[ -6  -8  -9  -9 -10  -6 -11  -8  -8  -7  -9 -12 -10 -11  -6  -7 -11  -7
  -8  -9 -10 -11  -9  -8 -10 -11 -12 -11  -6  -8 -11  -9  -6  -8 -10 -12
 -11 -11  -8  -8  -7  -6 -10 -11  -9  -8  -7 -11  -9 -11  -8] = j_846
[  2   6  15  14  19   1  20   8   9   1  12  24  15  21   1   5  21   3
   9  15  18  20  14   9  19  25  24  24   1   8  24  12 -24   0  31  52
  45  39  -1   1 -23 -29  28  35   9  -7 -20  40  12  39   2] = j_963
[ 2  6 15 14 19  1 20  8  9  1 12 24 15 21  1  5 21  3  9 15 18 20 14  9
 19 25 24 24  1  8 24 13  2 10 20 26 23 22  8 10  1  1 17 21 13  7  2 23
 12 21 -9] = j_734
[  9  14  18  14  19   1  20   8   9   1  12  24  15  21   1   5  21   3
   9  15  18  20  14   9  19  25  24  24   1   8  24  13   2  10  20 -19
 -13  -9  23  21  40  45   0  -5  15  28  38  -9  13  -9  21] = j_631
[ 24   1   5  -9 -10  -7 -11  -8  -8  -7  -9 -12 -10 -11  -6  -7 -11  -7
  -8  -9 -10 -11  -9  -8 -10 -11 -12 -11  -6  -8 -11  -9  -6  -8 -10 -12
 -11 -11  -8  -8  -7  -6 -10 -11  -9  -8  -7 -11  -9 -11  -8] = j_104
[ 2  6 15 14 19  1 20  8  9  1 12 24 15 21  1  5 21  3  9 15 18 20 14  9
 19 25 24 24  1  8 24 13  2 10 20 26 23 22  8 10  1  1 17 21 13  7  2 23
 12 21  9] = j_966
rev: [ 39  45  52  31   0 -24  12  24   8   1  24] => j_963
asked: [ 24   1   5  -9 -10  -7 -11  -8  -8  -7  -9 -12 -10 -11  -6  -7 -11  -7
  -8  -9 -10 -11  -9  -8 -10 -11 -12 -11  -6  -8 -11  -9  -6  -8 -10 -12
 -11 -11  -8  -8  -7  -6 -10 -11  -9  -8  -7 -11  -9 -11  -8] => j_104
asked: [ 2  6 15 14 19  1 20  8  9  1 12 24 15 21  1  5 21  3  9 15 18 20 14  9
 19 25 24 24  1  8 24 13  2 10 20 26 23 22  8 10  1  1 17 21 13  7  2 23
 12 21 -9] => j_734
asked: [ 2  6 15 14 19  1 20  8  9  1 12 24 15 21  1  5 21  3  9 15 18 20 14  9
 19 25 24 24  1  8 24 13  2 10 20 26 23 22  8 10  1  1 17 21 13  7  2 23
 12 21  9] => j_966
size: [ 24   1   5  -9 -10  -7 -11  -8  -8  -7  -9 -12 -10 -11  -6  -7 -11  -7
  -8  -9 -10 -11  -9  -8 -10 -11 -12 -11] => 28
size: [ 2  6 15 14 19  1 20  8  9  1 12 24 15 21  1  5 21  3  9 15 18 20 14  9
 19 25 24 24  1  8 24 13] => 32

[ 11  -5 -10  -2  22]  j_884
[-10  -5  11  -2  -7]  j_924
[-35 -14 -10   8  43]  j_104
[  6  23  -5  -6 -52]  j_846
[-27  45  27  47 -22]  j_971
rev: [43  8] => j_104
asked: [-10  -5  11  -2] => j_924

[  0 -35  18 -39 -20  11 -32 -14  29   4  28 -18 -34 -38 -20 -37  -8] -> j_523
[  5  20  17  -1 -13   7  31  10  -4  -7   6  12 -13  12  17  21  29] -> j_249
[ -3  -8  24  -5 -34 -47 -48 -36 -17   0 -44  10  32   4 -30 -11 -18] -> j_846
[  2  10 -10  18  15   9  25  19  -8   4  -3  -5   8  20   0  23   7] -> j_924
[  4  10   8  16   3  -7  -4  17  31  21  12   6  12  10 -13  29   7] -> j_734
size: [ -3  -8  24  -5 -34 -47 -48 -36 -17   0 -44  10  32   4 -30 -11 -18] => 17
asked: [ -7  -4  17  31  21  12   6  12  10 -13  29   7] => j_734
rev: [-14 -32  11 -20] => j_523
size: [ -3  -8  24  -5 -34 -47 -48 -36 -17   0 -44  10  32   4] => 14
asked: [-4 17 31 21] => j_734
size: [ 4 10  8 16  3 -7 -4] => 7

[ -9  14 -16 -20  -8   7 -20 -12 -12  -5  -6  14 -16  -4  11  10  28  24
  38  13 -19 -16   1  23 -36   4   5   3   0  -8   4  14 -16   2 -22  24
   2   4   0   2 -17   5  30   6 -40  -6 -10   3  -2 -11  21  14   1 -63
 -20  -9  12  19 -33  -7  -1  -3   1  22]  j_963
[-11 -33   1 -20  -8   7 -20 -12 -12  -5  -6  14 -16  -4  11  10  28  24
  38  13 -19 -16   1  23 -36   4   5   3   0  -8   4  14 -16   2 -22  24
   2   4   0   2 -17   5  30   6 -40  -6 -10   3  -2 -11  21  14   1 -63
 -20 -10  12  19 -33  -7  -1  -3   1  22]  j_966
[-11 -33   1 -20  11   7 -20 -12 -12  -5  -6  14 -16  -4  11  10  28  24
  38  13 -19 -16   1  23 -36   4   5   3   0  -8   4  14  14  15 -22  24
   2   4   0   2 -17  -6 -11 -40  30  21   3   6  14   5  -2 -10   1 -63
 -20  -9  12  19 -33  -7  -1  -3   1  22]  j_523
asked: [ -9  14 -16 -20  -8   7 -20 -12 -12  -5  -6  14 -16  -4  11  10  28  24
  38  13 -19 -16   1  23 -36   4   5   3   0  -8   4  14 -16   2 -22  24
   2   4   0   2 -17   5  30   6 -40  -6 -10   3  -2 -11  21  14   1 -63
 -20  -9  12  19 -33  -7  -1  -3   1  22] => j_963
rev: [ 30 -40 -11  -6 -17   2   0] => j_523
asked: [-11 -33   1 -20  11   7 -20 -12 -12  -5  -6  14 -16  -4  11  10  28  24
  38  13 -19 -16   1  23 -36   4   5   3   0  -8   4  14  14  15 -22  24
   2   4   0   2 -17  -6 -11 -40  30  21   3   6  14   5  -2 -10   1 -63
 -20  -9  12  19 -33  -7  -1  -3   1  22] => j_523

[-46  39  14 -21 -12   0]  j_966
[ 28 -21  14  39   6  22]  j_734
[ -7  42  -6 -34  20  54]  j_884
[ 20 -21  19  12  43  11]  j_523
[63  7 12 11 19 43]  j_730
[-46  -1  -3  35 -12 -54]  j_971
asked: [12 11 19 43] => j_730
asked: [-21  14  39] => j_734

[ -3 -52  41  -4  25] : j_966
[-30 -50 -10   1  22] : j_924
[49 14  7 19 19] : j_249
[ 6 43 44 28 30] : j_104
[12 49 14  8 50] : j_884
[12 49 14  8 19] : j_730
[ -4  21  22 -11  23] : j_734
[ 15 -36  -1  30  33] : j_971
[ 16  -1 -28 -46   9] : j_846
asked: [49 14  8 19] => j_730
asked: [12 49 14  8 19] => j_730
rev: [ 7 14] => j_249
rev: [ 23 -11  22] => j_734
rev: [19  7 14 49] => j_249
asked: [-10   1] => j_924

[-14   9  -9 -22  -5   0   1  -4  17 -13 -17] : j_249
[ 32 -13 -18 -12 -26   2 -27   4  16 -60 -13] : j_523
[-18 -12  -5   1  -9 -22   0 -60  17 -13 -17] : j_631
size: [-14   9  -9 -22  -5   0   1  -4  17] => 9
rev: [-60  16   4 -27   2 -26 -12 -18] => j_523
rev: [  1   0  -5 -22  -9] => j_249
rev: [  4 -27] => j_523
rev: [-18 -13  32] => j_523
size: [ 32 -13 -18 -12] => 4

[ 8  6  0  0  0  3 -7 -3  3] : j_249
[-6  1  7 10  6  0  0  0  2] : j_971
[  8   0   0   0  22 -12  -5  -3  -8] : j_734
asked: [  0   0   0  22 -12  -5  -3] => j_734
rev: [ 0  0  0  6 10] => j_971
asked: [ 8  6  0  0  0  3 -7 -3  3] => j_249
asked: [-6  1] => j_971
size: [ 8  0  0  0 22] => 5

